Each row is followed by its class. Each block has new classes.
6  21  -7  0  -6  10  7  29  -1  4  -19  39  18  1  -17  1  -20  17  26  1  -17  -26  5  -23  -36  -7  -4  8  -11  -19  1  -7  8  16  -18  4  -12  -2  1  -68  9  2  0  -14  10  6  -11  -28  -21  -22 : (17)
15  21  4  3  6  12  5  -3  -6  -4  -15  23  20  10  -8  -1  -14  5  -8  -14  -11  -34  1  -20  -29  15  -19  -18  -16  7  -1  -8  10  16  -14  -19  8  -11  6  -68  8  4  4  -8  -7  13  -11  -24  -38  -12 : (17)
7  14  -13  10  -4  8  3  38  13  4  19  -10  -28  -14  -7  3  -18  13  18  -3  -17  -8  1  16  -20  2  -1  15  -4  -42  -11  -11  -23  -11  -18  13  -4  6  -12  0  12  2  -19  -2  4  6  14  15  3  -6 : (17)
9  2  -4  59  2  -7  8  34  -7  4  5  -8  -35  -7  0  -2  -2  29  -15  -5  -11  -37  3  9  -37  -19  -20  -4  -1  -20  3  -7  -9  1  15  9  -10  4  19  2  5  -1  -19  1  12  10  -12  -27  6  40 : (17)
0  -15  4  3  -4  1  -7  -20  0  -11  12  -26  -21  -4  6  -5  11  0  13  -1  3  -2  22  -5  19  9  4  -1  6  5  1  11  6  -6  -2  -4  1  11  -6  48  -8  10  2  0  -3  -2  1  27  13  8 : (21)
20  14  27  15  8  12  -3  -26  -6  25  -18  40  27  4  3  -4  -10  14  -15  -13  -12  -34  4  -16  -21  8  -28  -10  12  25  10  0  26  16  11  -3  13  3  10  -56  -11  9  7  -27  4  12  -4  -47  -42  25 : (23)
4  1  7  7  -10  -11  21  6  -1  -1  0  -10  -5  6  5  -2  1  6  -4  1  5  -9  -9  -4  2  1  -13  -6  5  4  -6  1  -1  1  21  14  -14  11  -1  13  -20  0  0  14  16  5  -4  -4  16  25 : (23)
4  3  -9  10  10  5  0  37  0  -3  2  -9  -3  -8  -6  1  -2  3  -7  -7  -9  -22  -5  1  -13  -4  -9  -2  -3  -18  6  -11  -10  4  1  6  -12  -2  6  -11  6  -1  -7  -8  11  3  24  -18  0  25 : (18)
2  31  -2  23  9  -7  1  -13  -4  -5  -22  29  17  18  19  -9  -16  7  -33  -6  3  -47  -3  -9  -14  6  -29  -13  10  27  4  7  36  20  20  0  -3  29  13  -5  -16  2  13  -11  4  18  -43  -40  -17  50 : (21)
11  0  -8  27  11  -11  -15  -9  -13  6  4  23  11  17  6  -3  -2  -16  -70  -14  -1  -44  6  6  -17  5  -24  2  17  29  -1  12  22  20  39  -15  2  2  4  -6  -13  9  -14  -12  -6  -17  -10  -74  -17  66 : (21)
-4  -14  -7  12  11  9  -14  -2  -9  2  21  -19  -23  -12  -6  8  15  -11  -56  -8  5  -19  -4  39  -3  6  14  -2  -7  -21  6  11  -8  -12  22  -3  16  0  -3  41  -6  12  -27  -5  -9  -4  10  -25  -1  59 : (14)
2  3  6  27  5  -8  -10  -17  -1  13  -2  7  3  -5  14  9  -2  4  -49  -6  -29  -54  -24  11  -7  5  -23  -14  12  5  6  7  2  8  -4  -2  -4  4  11  9  -2  9  -24  -1  11  10  -9  -60  -3  79 : (14)
1  18  10  20  -1  -9  0  0  -19  0  -9  41  28  5  -11  0  -8  12  -10  -4  -8  -40  4  -5  -27  1  -26  -9  3  16  2  -10  18  28  -1  -20  3  -11  6  -57  5  0  -8  -21  0  6  -12  -61  -31  22 : (18)
7  1  1  12  6  -8  -3  14  -17  -5  5  -9  -2  6  2  -3  -7  6  -23  7  -2  -22  -12  4  -12  -3  -21  -11  9  19  5  6  -12  1  24  18  -14  9  -2  1  -14  3  1  2  19  8  -22  -17  13  42 : (23)
7  12  7  10  3  -7  -4  -3  -2  -1  -8  -4  5  5  10  -19  -7  -15  -14  2  0  -31  -7  -14  -8  -6  -41  -9  14  29  -3  6  4  13  12  3  -16  18  7  -2  -14  6  5  4  12  6  -19  -16  9  46 : (23)
7  0  0  25  10  6  -16  -26  -2  -14  -14  29  17  9  6  7  5  -7  -22  -10  -2  -16  9  -8  -3  6  -6  -9  4  23  22  6  17  18  7  -21  16  -5  1  -36  -6  -2  7  -17  -20  5  -3  -25  -20  4 : (17)
13  1  17  2  -3  6  4  -22  -9  10  -11  -32  0  12  8  -4  -10  -2  -10  -1  3  -13  -8  -11  1  4  -13  -9  4  24  1  14  13  3  14  4  -5  21  1  13  -13  0  11  0  1  9  -22  3  8  18 : (23)
5  23  -7  28  8  -8  3  24  -7  -4  6  17  0  7  4  0  4  18  -36  -7  8  -53  -7  -14  -37  -12  -12  -13  16  0  14  -3  4  11  15  7  -16  4  11  -22  -11  2  -4  -1  28  10  -2  -66  5  61 : (23)
13  1  -15  28  2  2  10  24  19  5  5  -2  -11  -3  -25  2  -9  3  6  -5  -21  -33  3  -2  -23  7  -9  1  -4  -28  2  -19  -12  16  -24  3  12  -5  1  -24  13  3  -19  -17  5  -2  1  -2  -19  -4 : (17)
16  24  12  -14  -9  0  5  -14  -8  8  -28  26  13  19  21  -14  -28  23  65  15  -22  -17  11  -56  2  -11  -42  -4  4  42  -10  -20  9  20  -18  29  -29  34  -5  -34  -22  5  39  4  20  -1  -23  65  18  -54 : (23)
6  1  7  15  4  -10  -7  -5  -14  -13  4  -10  -9  3  8  -5  1  20  -15  1  2  -25  -15  -5  8  -3  -24  -16  2  -2  0  0  -6  2  4  13  -1  18  2  7  2  5  0  -1  -6  4  -15  7  13  29 : (21)
11  3  -2  1  -4  -2  -6  -12  37  4  -20  30  22  15  4  6  -3  -3  31  -3  -5  -13  4  -29  -3  1  -16  4  -6  47  -2  2  14  16  -15  6  24  5  -2  -59  -7  -3  12  -12  -15  8  -10  2  -23  -20 : (17)
4  -5  -4  -18  5  0  9  24  10  2  -1  -5  0  -10  -13  1  -3  1  0  -6  -6  -18  -2  6  -24  3  -3  2  2  -20  -6  -10  -10  7  -11  -8  -1  -16  8  -16  15  0  -13  2  12  -8  3  -19  -6  5 : (18)
-1  18  -9  21  4  -9  -6  10  -5  4  2  9  -7  1  3  1  -2  14  -58  6  -6  -42  -6  -1  -21  13  -20  -14  6  5  3  0  -1  7  20  4  -17  8  6  3  -12  8  -3  -3  -7  14  -20  -35  8  45 : (14)
6  -11  -5  17  -3  0  -9  18  1  2  18  -28  -22  -15  -11  -1  2  5  -26  -3  9  -22  -12  15  23  0  9  1  -6  -32  4  10  -18  -16  -1  5  2  2  1  28  36  0  -16  2  6  9  0  -10  7  25 : (18)
17  5  -2  28  9  2  -8  -3  4  -11  -17  23  11  7  -5  -6  -6  6  -2  -11  -18  -38  7  2  -33  16  8  0  2  -27  20  -10  4  21  -18  -12  -3  -13  -1  -52  13  21  5  -32  -11  3  -9  -26  -40  2 : (17)
15  1  4  11  -7  -1  -14  20  -2  14  -1  -8  -13  -1  15  -8  -3  7  -10  9  -7  -29  -6  -3  -2  6  -20  -5  6  -7  1  -3  22  5  3  18  -21  10  0  11  -7  -1  1  -1  20  3  -11  9  4  16 : (21)
11  5  7  25  9  22  17  -29  -8  1  -21  22  10  14  17  -16  -6  -5  -24  -14  2  -14  4  -5  -11  9  -12  -31  13  21  1  40  20  12  8  -7  10  8  6  -12  -7  5  5  -12  -8  8  -9  -20  -17  29 : (23)
2  22  2  8  7  15  6  -5  -5  -6  -13  42  34  12  -12  -1  -12  2  -18  -5  -5  -36  4  -5  -19  -6  -19  -2  11  1  4  -7  19  23  -3  -11  9  -10  8  -70  -3  -3  2  -24  -1  6  -10  -76  -29  18 : (18)
6  16  -19  10  41  -1  4  14  -3  -4  0  18  10  -1  -16  9  -1  10  -9  -5  -10  -40  5  3  -29  10  -8  -9  6  -9  5  -9  3  19  -3  -9  9  -1  9  -27  24  15  -15  -19  0  15  -6  -41  -16  23 : (18)
